(in the rows, 128 means zero)
Each row is followed by its group and then its class within the group.
[151 127 140 135 155 108 209 116 123 139 106 122 129 127 118 122 111 131
 105 160 135 133 137 141 141 117 109 164 142 130 111 151 133 135 116 129
  97 154] : J.<50>
[141 139 136 157 132 117 136 118 134 104 156 123 119  98 130 126 122 142
 112 132 111 136 142 131 144 146 128 155 136 142 152 139 134 131 125 139
 151 121] : G.<70>
[128 118 130 139 152 111 177 118 118 133  99 138 135 126 119 133 119 128
 101 132 111 117 162 133 120 128 129 137 119 159 132 146 120 147 107 127
 111 147] : D.<68>
[149 115 126 140 142 107 184 117 143 117 126 124 121 118 124 119 122 133
 102 147 127 113 156 134 138 129 119 156 130 130 136 149 129 140 117 126
 122 120] : J.<54>
[151 119 121 134 144 113 173 122 144 122  97 112 114 125 122 128 118 133
 108 141 126  84 150 133 131 133 123 156 137 129 131 147 137 144 117 124
 120 137] : J.<53>
[172 118 125 135 157  99 207 109 150 139 111 149 117 126 133 132 115 145
 101 163 113 115 153 162 138 148 118 160 134 139 148 136 129 147 109 124
 110 106] : J.<54>
[143 128 131 140 147 112 174 116 125 134 133 152 130 121 125 129 126 135
 113 136 127 130 148 136 132 146 125 140 124 163 135 139 124 141 107 134
 121 128] : D.<68>
[127  99 127 142 126 108 165 116 164  92 119 100 118 114 125 136 140 134
 102 116 123   4 160 119 152 135 126 178 102 105 144 153 136 126  98 119
 146 125] : J.<54>
[131 130 136 145 149 112 183 117 121 138 108 144 130 129 123 124 117 130
  95 141 132 149 151 132 117 133 121 149 127 166 121 149 125 145 109 132
 109 133] : D.<71>
[141 133 140 150 147 118 154 122 137 123 176 141 122 109 125 126 123 140
 118 138 120 154 135 133 143 135 120 147 148 146 134 141 136 132 120 127
 128 127] : G.<70>
[146 128 133 152 128 117 144 125 145 110 167 122 116 113 143 124 113 134
 107 131 124 111 145 127 129 148 127 151 149 135 148 152 128 135 117 130
 139 108] : G.<70>
[140 139 130 132 161 113 190 120 114 156 104 157 133 126 125 128 109 131
 112 145 127 169 146 140 119 124 122 118 139 170 119 135 121 145 105 132
 108 150] : D.<71>
[132 126 129 143 152 112 193 112 130 133 116 155 124 126 128 123 121 142
 100 140 129 139 149 127 115 140 121 135 124 180 131 140 116 148 105 140
 102 121] : D.<71>
[149 132 131 152 142 112 168 123 125 127 161 116 124 115 136 129 119 140
  93 129 126 122 151 128 136 141 121 152 134 138 132 150 132 137 107 134
 117 135] : G.<51>
[138 120 122 139 140 107 167 116 136 131 137 147 120 117 134 132 122 135
 109 128 120  94 145 122 121 145 130 134 117 157 143 137 125 139  93 131
 133 112] : D.<68>
[148 127 128 142 168 108 213 108 135 147  79 156 131 123 120 124 111 141
  89 165 130 176 159 158 113 153 117 161 148 191 132 146 120 164 113 126
 110 121] : D.<71>
[157 126 127 138 148 133 170 124 122 127 112 142 128 122 117 134 118 128
 108 135 125 124 149 125 124 137 127 150 124 167 142 143 123 140  81 129
 124 131] : D.<71>
[151 129 127 141 155 107 211 116 120 161  98 145 130 131 127 119 111 134
  97 155 138 164 134 138 127 141 120 132 135 166 122 141 121 153 113 126
  90 148] : D.<68>
[145 131 140 141 140 119 134 118 120 116 172 132 128 117 132 120 128 141
 117 127 127 134 138 140 143 138 119 160 136 141 134 138 121 137 129 124
 130 122] : G.<69>
[153 135 131 137 140 128 139 120 108 132 172 127 127 121 133 134 117 138
 116 120 115 130 138 124 133 132 125 152 137 167 132 142 124 133 124 130
 122 134] : G.<70>
[139 126 128 139 144 108 190 123 129 141 116 143 132 125 132 136 118 131
  98 129 126 115 164 130 124 140 129 131 125 171 139 142 124 146  97 130
 116 141] : D.<68>
[148 132 123 140 150 110 177 125 118 147  95 127 127 129 122 122 108 127
 114 143 128 133 150 133 117 112 118 150 140 142 111 153 127 144 106 129
  87 145] : J.<53>
[148 123 126 135 130 124 141 122 132 124 101 130 123 129 121 133 119 138
 116 139 120 103 124 132 138 135 130 171 135 120 123 144 136 130 117 123
 119 120] : J.<53>
[159 126 120 133 148  96 190 128 113 136 123 120 128 128 126 120 110 129
 104 152 137 130 142 135 126 118 118 148 144 137 120 147 127 139 116 126
  91 153] : J.<53>
[155 137 137 154 145 117 160 116 124 127 185 137 123 116 133 119 121 138
 105 131 123 162 138 132 141 142 114 152 148 153 130 145 124 134 118 127
 130 120] : G.<70>
[143 129 131 142 143 120 163 132 113 129 167 122 121 122 128 130 119 124
 109 107 128 120 148 121 126 114 122 126 133 156 127 152 122 139 105 121
 118 129] : G.<51>
[135 125 128 140 155 111 181 116 124 140 115 144 125 117 123 134 121 136
  99 133 121 134 158 138 119 136 127 144 132 164 130 150 126 147 100 129
 116 132] : D.<71>
[143 123 137 128 146 120 167 122 125 143 105 113 134 130 142 123 125 112
  97 135 132 119 142 142 134 123 113 170 135 138 112 155 124 132 119 128
  89 148] : J.<50>
[159 133 131 143 143 112 177 122 118 142 132 131 127 118 126 139 120 133
 111 133 133 155 156 131 121 137 123 129 148 155 134 145 122 148 118 127
 111 131] : G.<51>
[162 127 125 140 151 117 182 122 107 145 123 129 129 128 123 126 108 135
 109 144 135 148 130 132 139 121 114 127 144 136 121 138 125 139 114 123
  97 141] : J.<54>
[152 125 131 149 139 122 152 118 131 110 172 124 120 114 127 125 125 131
 103 124 122 106 160 128 130 144 117 152 133 142 142 152 127 140 120 124
 132 110] : G.<69>
[129 130 136 141 156 111 182 111 124 136 118 154 132 125 132 122 124 131
 105 135 124 142 137 138 125 132 120 138 132 160 127 141 118 142 105 125
 134 126] : D.<71>
[138 117 133 135 146 116 172 118 114 136 134 129 132 125 120 129 125 129
 118 131 131 118 139 125 137 121 122 146 124 136 125 137 136 133 109 128
 116 152] : J.<54>
[144 132 128 147 147 111 175 124 117 139 167 128 132 116 134 126 114 132
 118 128 125 155 142 126 130 135 119 124 141 161 130 138 127 135 112 137
 119 141] : G.<51>
[127 126 134 130 144 129 160 121 140 135 105 156 124 119 128 140 123 138
 106 133 123 129 153 140 117 150 128 143 129 180 136 134 124 143 117 129
 129 110] : D.<71>
[145 128 129 136 148 114 177 117 109 142 128 126 129 127 126 123 120 132
 112 138 121 132 137 135 141 116 117 146 142 131 125 140 132 138 111 122
 115 137] : J.<54>
[147 125 134 151 144 122 178 119 115 125 160 118 132 121 128 113 117 134
 113 137 137 151 142 128 141 130 120 141 138 147 131 145 122 142 127 126
 114 141] : G.<69>
[142  99 121 141 125 112 148 122 175  89 122 119 112 115 135 139 141 134
 117 124 116   7 150 119 142 150 132 182 103 113 150 139 140 120 105 122
 148 101] : J.<53>
[138 123 140 141 140 104 169 117 132 128  83 113 133 122 119 131 120 131
  97 136 135 113 149 147 142 118 128 183 135 130 126 159 136 134 110 125
 100 140] : J.<50>
[146 136 127 149 149 103 186 123 134 133 159 137 125 107 128 128 109 138
 113 137 121 127 151 124 129 130 122 138 137 151 132 150 129 137  93 126
 124 143] : G.<51>
[150 122 125 139 146 126 171 103 129 120 100 154 124 125 129 128 119 132
  99 130 133 121 145 132 120 156 132 135 120 187 147 139 118 149 104 128
 133 111] : D.<68>
[147 136 134 154 148 113 181 110 111 153 116 144 130 123 129 130 109 135
  98 139 127 159 150 132 118 136 117 140 136 178 129 150 118 148  97 130
 108 128] : D.<47>
[152 123 132 141 152 114 201 114 135 131  85 121 137 128 122 114 112 132
  89 150 140 140 136 144 139 129 113 153 151 144 120 148 129 154 129 130
 103 148] : J.<50>
[147 130 125 140 155 104 198 117 136 141  90 154 130 123 124 125 116 125
 104 139 129 154 161 134 109 124 123 117 138 172 122 142 127 146 105 129
 119 144] : D.<71>
[138 117 133 135 139 108 160 121 144 124 113 121 128 119 128 140 129 133
 106 127 115  86 151 132 131 132 128 168 127 132 133 145 136 134 106 128
 115 141] : J.<50>
[138 138 131 152 137 114 167 123 143 138 101 136 131 119 128 130 108 134
  89 144 123 134 156 139 122 138 122 157 135 166 133 160 121 138  98 129
 105 130] : D.<47>
[143 137 134 144 158 106 197 112 110 158 102 140 134 127 108 123 110 133
 102 145 133 182 162 149 118 128 117 125 146 178 124 159 117 153 114 131
  87 142] : D.<47>
[145 132 134 146 137 115 196 121 142 137 116 153 130 122 131 122 107 135
  92 160 133 157 144 131 117 148 129 134 121 189 139 139 119 151 113 130
 106 130] : D.<68>
[144 125 133 131 146 109 195 117 117 142 102 122 138 133 135 119 123 131
 109 133 138 112 134 136 144 117 112 151 137 133 118 138 125 131 112 126
 103 150] : J.<54>
[122 131 128 135 140 126 161 114 120 133 112 143 126 119 126 127 120 126
 107 122 127 147 151 133 116 134 127 118 139 168 130 139 121 140 112 124
 132 118] : D.<71>
[157 124 124 147 145 116 173 121 109 128 168 132 126 116 120 122 120 133
 115 137 125 121 153 123 130 133 116 140 139 145 132 148 125 139 111 126
 119 122] : G.<51>
[147 121 138 139 151 103 191 115 131 133 109 128 129 125 126 127 120 134
  99 146 129 128 143 144 139 128 116 164 135 141 123 152 130 144 113 125
 102 141] : J.<50>
[145 115 132 156 135 123 142 107 149  85 178 129 113 104 125 124 131 133
 109 129 116  83 145 131 144 162 121 183 121 141 156 142 126 135 120 124
 162  95] : G.<69>
[148 121 127 150 131 119 170 114 161 105 133 138 115 104 134 129 121 139
 106 141 119 104 156 139 125 169 127 142 129 151 153 135 132 149 116 127
 147  97] : G.<51>
[151 121 109 128 153 108 187 123 127 142  93 135 132 129 118 126 119 138
 102 154  60 117 153 138 125 115 122 160 140 142 125 147 126 149 113 129
  81 143] : J.<53>
[149 131 132 138 142 107 187 103 153 122  96 121 123 117 128 120 119 134
 106 153 134 113 151 149 137 139 115 159 149 129 130 144 143 141 124 125
 115 122] : J.<50>
[146 136 128 148 149 114 182 117 121 142 147 135 129 116 133 128 110 125
 112 127 126 139 146 132 127 136 119 123 146 152 133 143 128 136 106 127
 122 132] : G.<51>

Each row is followed by its group and then its class within the group.
[130 121 125 130 121 161 130 130 119 135 138 110 145 122 135 133 126 137
 131 130 131 128 135 114 143 155 130 132 118 110 128 127 192 131 109 116
 111 126] : Q498.[41]
[132 131 122 127 118 130 153 132 129 119 152 117 126 123 127 161 115 129
 124 129 126 127 137 136 153 146  99 127 124 140 130 124 177 113  86 111
  96 139] : Q983.[31]
[134 118 124 130 142 145 125 110 119 113 128 121 136 119 125 148 169 113
 128 125 129 137 135 116 113 129 140 127 110 123 138 115 178 130 121 129
 141 144] : Q304.[18]
[133 123 132 124 121 132 154 129 133 139 149 127 120 128 128 147 127 127
 123 141 122 134 117 131 148 139 108 124 141 144 131 121 162 122  99 116
 104 141] : Q983.[31]
[134 139 124 120 138 130 126 130 128 124 124 122 131 120 120 125 132 144
 124 124 126 131 133 116 141 141 127 119 126 138 129 123 158 123 136 115
 117 145] : Q323.[24]
[134 120 127 146 130 152 132 117 117 116 141 120 122 125 133 167 132 116
 128 131 129 126 138 121 115 135 129 137 105 115 130 119 170 115 112 116
 133 126] : Q304.[37]
[133 148 126 122 127  95 128 138 145 118 123 123 126 126 122 146  96 135
 120 116 122 134 129 123 138 135 122 125 125 142 128 125 147  98 106 128
 108 130] : Q323.[24]
[138 122 128 125 123 136 134 122 119 112 134 114 122 125 116 150 138 119
 138 126 134 135 137 118 133 147 134 129 108 111 132 120 185 114 121 110
 131 138] : Q304.[37]
[139 126 131 125 138 123 128 115 120 125 134 130 105 125 122 151 143 107
 132 126 125 134 137 117 101 125 151 122 110 113 130 121 144 124 135 127
 145 130] : Q304.[36]
[137 136 128 114 130 133 141 133 130 109 121 120 130 115 109  99 136 126
 124 121 135 138 149 120 164 145 122 120 128 143 132 126 164 125 119 127
 105 149] : Q323.[43]
[130 125 129 124 123 128 143 121 127 135 138 124 115 132 133 150 125 119
 125 129 131 130 129 129 136 132 124 114 135 134 127 125 145 121 110 120
 116 138] : Q983.[31]
[140 120 124 137 129 135 157 118 118 113 141 112 130 123 123 172 136 121
 127 125 132 137 142 119 142 146 128 135  91 124 134 120 198 115 109 108
 124 143] : Q304.[36]
[123 133 127 122 117 118 133 124 140 137 142 127 117 136 136 150  98 130
 118 132 124 128 125 132 163 137 107 133 135 152 127 124 145 108 104 118
 103 129] : Q983.[31]
[142 117 133 120 131 160 138 111 108 122 138 108 116 116 112 135 173 115
 134 135 141 138 147 108 127 152 140 124 123 110 138 120 190 131 124 108
 126 153] : Q304.[36]
[125 114 129 127 129 168 130 120 111  95 145 120 138 119 120 143 150 118
 128 129 137 127 144 112 139 146 125 134  82 115 135 119 201 120 116 108
 138 143] : Q304.[18]
[132 122 125 115 136 159 137 123 120 103 128 121 152 118 123 131 151 125
 126 116 132 140 145 112 150 151 138 126 107 122 129 124 199 124 106 118
 105 144] : Q323.[24]
[140 126 128 128 126 114 134 115 122 156 105 112 134 122 138 157 147 137
 132 121 131 145 135 117 164 144 147 130 124 120 133 118 200 137 123 113
 108 131] : Q498.[13]
[139 124 122 129 133 139 134 124 118  96 135 116 131 117 117 163 137 120
 131 117 127 136 142 113 128 146 136 128  86 111 136 119 194 115 113 111
 131 143] : Q304.[18]
